Below are the code and all the weights of a small trained network. Each question names an input and a target symbol and asks about switching units off, where a switched-off unit gives its printed mean instead of its output.

import numpy as np


def w(rows, s, z=0):
    codes = np.array(rows[::2]) - 128.0
    scale = np.full(codes.shape[1], s)
    scale[-1] = z or s
    return codes * scale


def norm(h):
    return h / np.sqrt((h * h).mean(-1, keepdims=True) + 1e-5)


def f(y):
    return y / 2 * (1 + np.tanh(0.7978845608 * (y + 0.044715 * y**3)))


def softmax(a):
    e = np.exp(a - a.max(-1, keepdims=True))
    return e / e.sum(-1, keepdims=True)


def log_softmax(a):
    a = a - a.max(-1, keepdims=True)
    return a - np.log(np.exp(a).sum(-1, keepdims=True))


def net(x, mask):
    ids = ['ΓΘΛΦαβδζστ'.index(c) for c in x.split()]
    T = len(ids)
    res = E[ids] + P[:T]
    q, k, v = (norm(res) @ M[0].T for M in (Q, K, V))
    z = softmax(np.where(np.tri(T) > 0, q @ k.T / 4**0.5, -1e9)) @ v
    res = res + np.where(mask[0], z, O[0][:, -1]) @ O[0][:, :-1]
    y = f(norm(res) @ A[0][:, :-1].T + A[0][:, -1])
    res = res + np.where(mask[1:13], y, B[0][:, -1]) @ B[0][:, :-1]
    return log_softmax(norm(res)[-1] @ U[:, :-1].T + U[:, -1])


Q, K, V, O, A, B = {}, {}, {}, {}, {}, {}
E = w([
[38,170,76,125,66],'Γ',
[92,160,134,81,55],'Θ',
[223,118,86,156,210],'Λ',
[133,139,202,153,88],'Φ',
[172,82,91,196,193],'α',
[172,176,128,62,77],'β',
[34,139,145,200,73],'δ',
[154,183,41,100,126],'ζ',
[164,237,187,222,255],'σ',
[65,171,6,155,114],'τ',
],0.022)
P = w([
[93,62,193,2,187],'0',
[116,73,130,58,39],'1',
[114,175,182,96,139],'2',
[129,206,184,107,106],'3',
[141,213,186,156,109],'4',
[135,207,153,217,74],'5',
],0.01)
Q[0] = w([
[83,212,24,98,198],'H0',
[244,167,126,76,81],'H0',
[83,107,91,114,3],'H0',
[58,164,202,63,110],'H0',
],0.042)
K[0] = w([
[99,126,2,98,151],'H0',
[217,155,126,68,144],'H0',
[59,212,152,90,68],'H0',
[76,51,166,110,87],'H0',
],0.048)
V[0] = w([
[139,77,148,99,164],'H0',
[74,123,111,147,135],'H0',
[121,179,171,129,114],'H0',
[78,102,181,5,163],'H0',
],0.016)
O[0] = w([
[85,101,120,201,138,67],'H0',
[111,166,222,98,127,101],'H0',
[141,156,54,66,161,252],'H0',
[68,254,135,61,129,205],'H0',
],0.014,0.0047)
A[0] = w([
[95,48,133,73,189,78],'N0',
[73,101,151,145,97,121],'N1',
[169,94,172,152,154,34],'N2',
[149,167,107,149,34,58],'N3',
[88,160,119,141,83,53],'N4',
[146,19,151,4,79,143],'N5',
[50,62,75,52,172,173],'N6',
[124,151,154,110,112,128],'N7',
[167,109,155,125,163,2],'N8',
[176,109,127,131,137,148],'N9',
[99,173,97,156,63,90],'N10',
[55,131,106,172,106,19],'N11',
],0.035,0.0061)
B[0] = w([
[158,153,200,147,155,132],'N0',
[98,189,102,121,107,142],'N1',
[97,84,80,133,114,178],'N2',
[119,159,180,175,103,252],'N3',
[140,144,141,158,111,211],'N4',
[150,125,73,2,127,218],'N5',
[164,119,86,59,126,173],'N6',
[125,109,108,101,102,221],'N7',
[145,121,97,152,107,150],'N8',
[114,116,153,145,105,182],'N9',
[126,99,168,169,120,245],'N10',
[114,92,163,88,167,138],'N11',
],0.066,0.013)
U = w([
[170,134,87,146,115,18],'Γ',
[153,135,94,139,124,19],'Θ',
[169,48,214,75,240,132],'Λ',
[149,127,40,161,107,71],'Φ',
[35,112,169,68,213,110],'α',
[156,140,98,135,125,12],'β',
[169,145,104,129,131,25],'δ',
[120,180,236,186,50,106],'ζ',
[223,193,59,158,216,253],'σ',
[142,150,76,2,61,202],'τ',
],0.0091,0.0044)

Each question gives the input, a string of symbols that net reads in full, and the target symbol t.
The units are the heads (4 rows each of Q, K, V and O) and the neurons (one row each of A and B). Each row of codes is followed by its name. A weight is (code - 128) times the scale printed after its matrix; where a second scale follows, it is the last column's (O, A, B and U).
mask holds one flag per unit, heads first, then neurons. A switched-off unit (its flag False) gives its mean, the last column of its rows in O or B, instead of its output. The means were averaged over made-up inputs and are rounded, as every weight is.
A unit's drop is (log p(t) with every unit on - log p(t) with that unit switched off) / (log p(t) with every unit on - log p(t) with every unit switched off).
The circuit of an input: a set's keep is (log p(t) with only the set's units on - log p(t) with every unit switched off) / (log p(t) with every unit on - log p(t) with every unit switched off). Starting from the 12 units with the biggest drops (on a tie, the unit counted first), units are removed one at a time, each time the one whose removal leaves the highest keep (on an exact tie, the one counted first), for as long as the keep stays at least 0.8.
circuit, biggest first: the units of the circuit, biggest drop first
top k neurons: the k neurons with the biggest drops, biggest first
drop of u: that unit's drop, to one decimal
input Θ δ Φ δ Θ, target ζ: circuit, biggest first	[N5]
input β σ β, target ζ: top 2 neurons	[N5; N10]
input Λ τ β β, target ζ: circuit, biggest first	[N5; H0]
input τ τ Γ Φ Φ σ, target τ: top 2 neurons	[N3; N10]
input ζ β τ τ, target ζ: circuit, biggest first	[N3; H0]
input Θ δ Φ Θ, target ζ: circuit, biggest first	[N5; H0]
input α Φ σ, target α: top 4 neurons	[N11; N3; N5; N10]
input Φ Λ σ τ α Λ, target Φ: circuit, biggest first	[H0; N2]
input Φ σ Γ Γ, target ζ: top 3 neurons	[N5; N10; N4]
input τ δ σ Φ σ, target τ: top 3 neurons	[N10; N3; N4]
input σ σ ζ Φ Φ σ, target σ: drop of N10	0.3
input Λ Φ ζ σ, target Λ: drop of H0	1.0
input α Γ Φ σ, target α: drop of N3	0.3
